The element runs from 1 to 132 with two ends.
What the symbols do: h is +1; g is -5; z is -7; y is +4; i is -1.

Name the element of each row.
-17 | 15 | -62 | -75 | -4 | -4 | -75 | 32 | 6 | 1 | 37 | -19 | 36 | -52 | -29 | 45 | -124 | 27 | -32 | -8 | 0 | -36 | 83 | -42 | 0 | 48 | 50 | 21 | 5 | -21 | 28 | -66; element q94
4 | -2 | -59 | -83 | -21 | 12 | -77 | 37 | 11 | 20 | 14 | -25 | 19 | -22 | -7 | 23 | -127 | 15 | -27 | -36 | -22 | -40 | 66 | -51 | 18 | 48 | 63 | 24 | 16 | -10 | 43 | -72; element q121
-24 | 21 | -61 | -70 | 1 | -11 | -72 | 28 | 5 | -6 | 44 | -16 | 42 | -62 | -35 | 53 | -119 | 31 | -34 | 3 | 9 | -34 | 87 | -38 | -8 | 47 | 44 | 19 | 0 | -24 | 22 | -62; element q88
-57 | 51 | -36 | -15 | 39 | -41 | -30 | 1 | -7 | -43 | 70 | 6 | 56 | -94 | -64 | 77 | -50 | 40 | -26 | 63 | 52 | -8 | 79 | 1 | -44 | 21 | -10 | 3 | -25 | -36 | -22 | -17; element q71
16 | -13 | 60 | 77 | 6 | 2 | 76 | -33 | -6 | -3 | -36 | 20 | -34 | 49 | 27 | -44 | 124 | -25 | 31 | 10 | 1 | 38 | -81 | 44 | -1 | -48 | -50 | -23 | -6 | 18 | -30 | 67; element q17
10 | -9 | 62 | 78 | 9 | -1 | 78 | -33 | -7 | -7 | -30 | 21 | -31 | 44 | 22 | -39 | 126 | -23 | 32 | 16 | 6 | 38 | -78 | 46 | -6 | -49 | -55 | -24 | -9 | 18 | -33 | 68; element q24
-11 | 8 | -62 | -78 | -10 | 1 | -79 | 34 | 7 | 7 | 29 | -21 | 30 | -44 | -21 | 39 | -126 | 25 | -31 | -18 | -7 | -38 | 78 | -46 | 6 | 49 | 55 | 23 | 8 | -17 | 34 | -68; element q101
8 | -6 | -58 | -84 | -24 | 16 | -76 | 39 | 11 | 23 | 9 | -26 | 16 | -17 | -3 | 19 | -126 | 13 | -27 | -40 | -26 | -40 | 62 | -51 | 21 | 48 | 64 | 25 | 18 | -9 | 45 | -72; element q128
-1 | 3 | -61 | -82 | -17 | 8 | -78 | 36 | 10 | 15 | 20 | -23 | 24 | -30 | -12 | 30 | -126 | 19 | -29 | -28 | -16 | -39 | 72 | -49 | 12 | 49 | 59 | 23 | 13 | -13 | 39 | -70; element q112
7 | -5 | -58 | -83 | -24 | 15 | -77 | 39 | 10 | 22 | 13 | -25 | 18 | -20 | -4 | 21 | -126 | 14 | -27 | -40 | -26 | -38 | 63 | -51 | 20 | 49 | 63 | 25 | 17 | -9 | 43 | -72; element q125

From each start, follow one symbol. Which element do you reach?
Answers are names.
-42 | 37 | -54 | -50 | 19 | -26 | -59 | 19 | -1 | -23 | 61 | -7 | 51 | -82 | -51 | 69 | -95 | 38 | -31 | 32 | 29 | -25 | 91 | -24 | -25 | 36 | 21 | 14 | -11 | -31 | 3 | -47
z: q71
3 | -2 | -60 | -84 | -22 | 12 | -78 | 37 | 11 | 19 | 15 | -26 | 20 | -23 | -7 | 23 | -127 | 16 | -28 | -35 | -23 | -39 | 66 | -50 | 17 | 49 | 63 | 25 | 17 | -11 | 42 | -71
h: q121
-17 | 15 | -62 | -76 | -6 | -4 | -76 | 32 | 7 | 2 | 35 | -18 | 34 | -50 | -28 | 44 | -124 | 27 | -32 | -9 | -1 | -36 | 82 | -43 | 0 | 47 | 51 | 22 | 6 | -21 | 28 | -66
z: q88
-27 | 22 | -61 | -69 | 3 | -11 | -73 | 30 | 5 | -8 | 44 | -15 | 41 | -64 | -38 | 55 | -118 | 31 | -32 | 6 | 10 | -32 | 87 | -37 | -9 | 45 | 41 | 20 | 0 | -26 | 21 | -61
h: q88
12 | -11 | 61 | 79 | 9 | 0 | 76 | -34 | -8 | -6 | -32 | 20 | -31 | 45 | 23 | -41 | 125 | -24 | 32 | 14 | 5 | 38 | -79 | 46 | -4 | -49 | -54 | -23 | -8 | 18 | -32 | 68
g: q17
-1 | 1 | -60 | -82 | -18 | 9 | -78 | 36 | 10 | 15 | 20 | -23 | 22 | -30 | -11 | 29 | -128 | 18 | -29 | -29 | -17 | -39 | 72 | -49 | 14 | 49 | 61 | 23 | 13 | -14 | 40 | -71
i: q112
-46 | 42 | -50 | -43 | 24 | -29 | -53 | 14 | -1 | -28 | 64 | -3 | 53 | -86 | -56 | 71 | -87 | 39 | -31 | 40 | 36 | -21 | 89 | -18 | -30 | 33 | 15 | 12 | -13 | -33 | -4 | -40
g: q71
-18 | 17 | -62 | -74 | -4 | -6 | -75 | 32 | 7 | 0 | 37 | -18 | 36 | -53 | -30 | 47 | -121 | 27 | -33 | -6 | 1 | -36 | 83 | -41 | -1 | 47 | 48 | 21 | 5 | -21 | 26 | -65
g: q88
-16 | 13 | -63 | -76 | -6 | -3 | -76 | 33 | 6 | 3 | 37 | -19 | 34 | -51 | -28 | 45 | -123 | 28 | -32 | -10 | -1 | -35 | 83 | -44 | 0 | 48 | 50 | 23 | 6 | -20 | 29 | -65
z: q88
-11 | 11 | -62 | -77 | -9 | 1 | -76 | 33 | 7 | 6 | 31 | -20 | 32 | -45 | -24 | 41 | -126 | 24 | -32 | -15 | -5 | -37 | 80 | -45 | 4 | 48 | 53 | 22 | 8 | -19 | 33 | -69
g: q94
-5 | 6 | -62 | -80 | -14 | 4 | -77 | 35 | 9 | 12 | 26 | -23 | 27 | -38 | -16 | 35 | -128 | 21 | -30 | -22 | -12 | -37 | 75 | -48 | 9 | 49 | 57 | 24 | 11 | -16 | 37 | -69
g: q101
-10 | 9 | -61 | -79 | -11 | 2 | -76 | 34 | 7 | 8 | 29 | -22 | 30 | -41 | -20 | 38 | -126 | 24 | -31 | -18 | -8 | -38 | 77 | -46 | 7 | 49 | 53 | 22 | 10 | -17 | 35 | -68
i: q101
17 | -16 | 62 | 75 | 5 | 4 | 75 | -32 | -5 | -1 | -36 | 19 | -37 | 53 | 29 | -47 | 124 | -28 | 33 | 6 | -1 | 36 | -84 | 42 | 1 | -48 | -49 | -21 | -5 | 21 | -28 | 65
y: q17
-7 | 5 | -62 | -80 | -14 | 4 | -78 | 36 | 9 | 11 | 26 | -21 | 27 | -38 | -17 | 34 | -127 | 21 | -30 | -24 | -11 | -38 | 76 | -48 | 9 | 50 | 59 | 22 | 11 | -15 | 36 | -70
g: q101
7 | -5 | -58 | -84 | -23 | 16 | -76 | 37 | 11 | 22 | 12 | -26 | 17 | -20 | -4 | 19 | -126 | 14 | -27 | -40 | -25 | -40 | 61 | -51 | 19 | 49 | 65 | 25 | 18 | -8 | 45 | -71
g: q121
-3 | 2 | -60 | -82 | -16 | 8 | -79 | 36 | 9 | 15 | 21 | -23 | 24 | -31 | -13 | 31 | -127 | 20 | -29 | -28 | -16 | -39 | 72 | -48 | 13 | 49 | 60 | 24 | 13 | -14 | 39 | -71
h: q112
-5 | 4 | -62 | -81 | -15 | 6 | -78 | 37 | 9 | 13 | 24 | -24 | 26 | -35 | -16 | 34 | -126 | 21 | -30 | -25 | -14 | -39 | 74 | -48 | 11 | 50 | 59 | 23 | 11 | -15 | 37 | -70
y: q112
-11 | 9 | -62 | -78 | -10 | 1 | -77 | 34 | 8 | 7 | 30 | -21 | 30 | -43 | -22 | 40 | -126 | 23 | -31 | -17 | -7 | -38 | 77 | -45 | 6 | 49 | 55 | 22 | 7 | -17 | 33 | -68
z: q94
-45 | 41 | -49 | -44 | 24 | -30 | -53 | 15 | -1 | -30 | 63 | -3 | 53 | -86 | -55 | 72 | -87 | 39 | -33 | 41 | 37 | -21 | 89 | -19 | -29 | 35 | 15 | 11 | -15 | -33 | -2 | -39
g: q71
-42 | 38 | -54 | -49 | 19 | -26 | -59 | 19 | 0 | -24 | 60 | -6 | 51 | -82 | -53 | 68 | -95 | 39 | -33 | 32 | 30 | -25 | 91 | -23 | -24 | 38 | 23 | 14 | -11 | -32 | 4 | -45
z: q71
-55 | 49 | -38 | -21 | 35 | -40 | -35 | 5 | -6 | -40 | 70 | 4 | 56 | -94 | -63 | 76 | -59 | 41 | -28 | 59 | 48 | -12 | 83 | -4 | -41 | 24 | -4 | 5 | -23 | -34 | -19 | -23
i: q71
7 | -6 | -58 | -83 | -25 | 14 | -78 | 37 | 10 | 22 | 10 | -26 | 17 | -18 | -2 | 19 | -126 | 14 | -27 | -41 | -26 | -41 | 61 | -52 | 20 | 49 | 66 | 25 | 18 | -9 | 45 | -71
h: q128
14 | -11 | 61 | 78 | 7 | 2 | 76 | -33 | -7 | -5 | -33 | 20 | -33 | 47 | 24 | -42 | 125 | -25 | 31 | 13 | 5 | 38 | -80 | 45 | -4 | -49 | -52 | -22 | -7 | 20 | -31 | 67
y: q24
11 | -9 | -56 | -83 | -26 | 17 | -76 | 39 | 11 | 25 | 8 | -27 | 14 | -13 | 0 | 16 | -124 | 12 | -26 | -43 | -28 | -40 | 59 | -52 | 23 | 47 | 65 | 25 | 19 | -7 | 47 | -72
z: q125
11 | -11 | 61 | 79 | 10 | -1 | 77 | -35 | -8 | -8 | -31 | 21 | -30 | 42 | 21 | -39 | 127 | -24 | 30 | 18 | 8 | 38 | -79 | 46 | -7 | -48 | -55 | -23 | -10 | 18 | -33 | 69
i: q24
-30 | 28 | -59 | -64 | 7 | -15 | -69 | 26 | 2 | -13 | 51 | -13 | 46 | -70 | -41 | 59 | -112 | 32 | -34 | 12 | 15 | -30 | 88 | -33 | -13 | 44 | 36 | 18 | -4 | -27 | 17 | -56
y: q88
